Below are the code and all the weights of a small trained network. Each question names an input and a class and asks about switching units off, where a switched-off unit gives its printed mean instead of its output.

import numpy as np


def w(rows, s, z=0):
    codes = np.array(rows[::2]) - 128.0
    scale = np.full(codes.shape[1], s)
    scale[-1] = z or s
    return codes * scale


def norm(h):
    return h / np.sqrt((h * h).mean(-1, keepdims=True) + 1e-5)


def f(y):
    return np.maximum(y, 0)


def log_softmax(a):
    a = a - a.max(-1, keepdims=True)
    return a - np.log(np.exp(a).sum(-1, keepdims=True))


def net(x, mask):
    res = np.array(x, float).reshape(1, 4) / 4 @ E
    u = 0
    for l in range(4):
        y = f(norm(res) @ A[l][:, :-1].T + A[l][:, -1])
        res = res + np.where(mask[u : u + 9], y, B[l][:, -1]) @ B[l][:, :-1]
        u += 9
    return log_softmax(norm(res)[-1] @ U[:, :-1].T + U[:, -1])


A, B = {}, {}
E = w([
[117,17,133,121],'x0',
[17,144,190,205],'x1',
[131,176,254,43],'x2',
[209,124,180,181],'x3',
],0.0057)
A[0] = w([
[143,124,182,215,122],'0.n1',
[150,36,126,110,175],'0.n2',
[7,142,111,103,147],'0.n3',
[200,161,75,82,87],'0.n4',
[98,119,107,171,2],'0.n5',
[76,40,181,156,142],'0.n6',
[92,224,132,187,126],'0.n7',
[143,114,60,192,35],'0.n8',
[138,175,117,140,50],'0.n9',
],0.019,0.0095)
B[0] = w([
[188,26,114,186,213],'0.n1',
[139,86,41,71,235],'0.n2',
[178,56,120,174,254],'0.n3',
[219,127,81,121,208],'0.n4',
[175,173,180,74,140],'0.n5',
[154,168,50,16,238],'0.n6',
[162,193,57,52,229],'0.n7',
[83,127,221,61,190],'0.n8',
[109,249,35,83,136],'0.n9',
],0.016,0.0086)
A[1] = w([
[154,72,119,124,124],'1.n1',
[133,227,107,122,145],'1.n2',
[3,238,235,251,1],'1.n3',
[128,83,91,136,132],'1.n4',
[76,130,144,215,77],'1.n5',
[138,124,94,146,124],'1.n6',
[125,123,124,115,132],'1.n7',
[77,129,149,130,105],'1.n8',
[149,109,122,87,144],'1.n9',
],0.025,0.023)
B[1] = w([
[113,162,163,158,209],'1.n1',
[126,66,139,90,170],'1.n2',
[237,16,230,5,128],'1.n3',
[149,147,154,159,199],'1.n4',
[114,20,149,47,128],'1.n5',
[137,112,117,133,166],'1.n6',
[128,127,142,129,153],'1.n7',
[140,143,121,146,128],'1.n8',
[119,151,165,127,249],'1.n9',
],0.025,0.018)
A[2] = w([
[81,136,185,104,171],'2.n1',
[132,77,163,146,149],'2.n2',
[29,41,17,230,1],'2.n3',
[130,89,159,155,151],'2.n4',
[16,227,27,251,1],'2.n5',
[30,11,8,247,1],'2.n6',
[154,135,118,129,130],'2.n7',
[24,38,60,102,1],'2.n8',
[27,241,23,244,1],'2.n9',
],0.026,0.023)
B[2] = w([
[91,169,174,85,254],'2.n1',
[78,129,138,192,209],'2.n2',
[231,21,245,235,128],'2.n3',
[77,142,136,171,196],'2.n4',
[237,232,240,245,128],'2.n5',
[234,19,241,253,128],'2.n6',
[157,101,135,144,245],'2.n7',
[217,42,222,237,128],'2.n8',
[245,7,230,222,128],'2.n9',
],0.025,0.0071)
A[3] = w([
[25,46,102,123,33],'3.n1',
[124,140,140,207,102],'3.n2',
[114,167,31,152,2],'3.n3',
[64,141,107,128,78],'3.n4',
[43,185,46,223,37],'3.n5',
[154,124,63,198,92],'3.n6',
[123,136,83,72,117],'3.n7',
[118,29,94,129,4],'3.n8',
[3,115,108,126,5],'3.n9',
],0.022)
B[3] = w([
[112,115,80,230,128],'3.n1',
[103,122,189,192,252],'3.n2',
[251,78,233,255,128],'3.n3',
[78,120,125,114,129],'3.n4',
[213,6,29,238,148],'3.n5',
[99,126,181,194,190],'3.n6',
[71,119,86,87,241],'3.n7',
[140,132,117,248,128],'3.n8',
[242,22,22,240,128],'3.n9',
],0.023,0.003)
U = w([
[99,166,223,70,141],'0',
[209,133,122,131,144],'1',
[147,54,55,25,124],'2',
[118,88,184,213,132],'3',
[122,138,133,118,170],'4',
[15,114,4,175,1],'5',
[14,104,11,172,1],'6',
[4,89,12,171,1],'7',
],0.023)

Each question gives the input, the list of numbers given to net, and the class t.
The units are the neurons (one row each of A and B). Each row of codes is followed by its name. A weight is (code - 128) times the scale printed after its matrix; where a second scale follows, it is the last column's (A, B and U).
mask holds one flag per neuron, layer by layer. A switched-off neuron (its flag False) gives its mean, the last column of its row in B, instead of its output. The means were averaged over made-up inputs and are rounded, as every weight is.
A unit's drop is (log p(t) with every unit on - log p(t) with that unit switched off) / (log p(t) with every unit on - log p(t) with every unit switched off).
The circuit of an input: a set's keep is (log p(t) with only the set's units on - log p(t) with every unit switched off) / (log p(t) with every unit on - log p(t) with every unit switched off). Starting from the 12 units with the biggest drops (on a tie, the unit counted first), units are removed one at a time, each time the one whose removal leaves the highest keep (on an exact tie, the one counted first), for as long as the keep stays at least 0.8.
units of the circuit, in order: the units of the circuit, biggest drop first
most important unit: the unit with the biggest drop
top k neurons: the k neurons with the biggest drops, biggest first
top k neurons in layer l: the k neurons of layer l with the biggest drops, biggest first
input [-1,4,3,4], class 1: units of the circuit, in order => [0.n1; 0.n7]
input [7,-1,-2,-7], class 2: units of the circuit, in order => [0.n2]
input [-5,-7,-6,8], class 3: top 2 neurons => [0.n6; 0.n7]
input [-6,7,-2,5], class 1: units of the circuit, in order => [0.n1; 0.n7]
input [3,7,-7,7], class 0: top 3 neurons => [0.n8; 0.n3; 0.n4]
input [6,4,-7,2], class 0: top 3 neurons => [0.n8; 0.n7; 0.n4]
input [2,-7,6,5], class 1: top 4 neurons => [0.n4; 0.n3; 0.n1; 0.n8]
input [-5,8,-4,-2], class 1: top 3 neurons => [0.n3; 0.n7; 0.n1]
input [8,7,-5,-5], class 2: top 3 neurons => [0.n6; 0.n1; 0.n2]
input [-7,-8,6,5], class 1: top 3 neurons => [0.n4; 0.n8; 0.n6]
input [-8,8,3,-4], class 1: top 2 neurons => [0.n3; 0.n6]
input [-8,-7,-6,-1], class 2: top 2 neurons => [0.n4; 0.n3]
input [2,3,4,8], class 3: top 2 neurons => [0.n1; 0.n8]
input [2,0,0,-6], class 3: most important unit => 0.n3
input [-7,-3,-7,1], class 0: top 2 neurons => [0.n8; 0.n2]
input [-1,7,4,8], class 3: top 2 neurons => [0.n1; 0.n2]
input [-1,2,-7,6], class 0: top 2 neurons in layer 0 => [0.n8; 0.n3]
input [-1,-8,6,3], class 1: top 3 neurons in layer 0 => [0.n4; 0.n8; 0.n3]
input [7,7,2,-3], class 1: top 3 neurons in layer 0 => [0.n3; 0.n6; 0.n7]
input [8,2,-4,-6], class 2: top 2 neurons in layer 0 => [0.n6; 0.n2]
input [-2,3,-1,5], class 3: units of the circuit, in order => [0.n1]
input [3,-6,0,-4], class 1: top 3 neurons in layer 0 => [0.n6; 0.n7; 0.n3]
input [-4,-3,5,7], class 3: top 3 neurons in layer 0 => [0.n6; 0.n8; 0.n4]
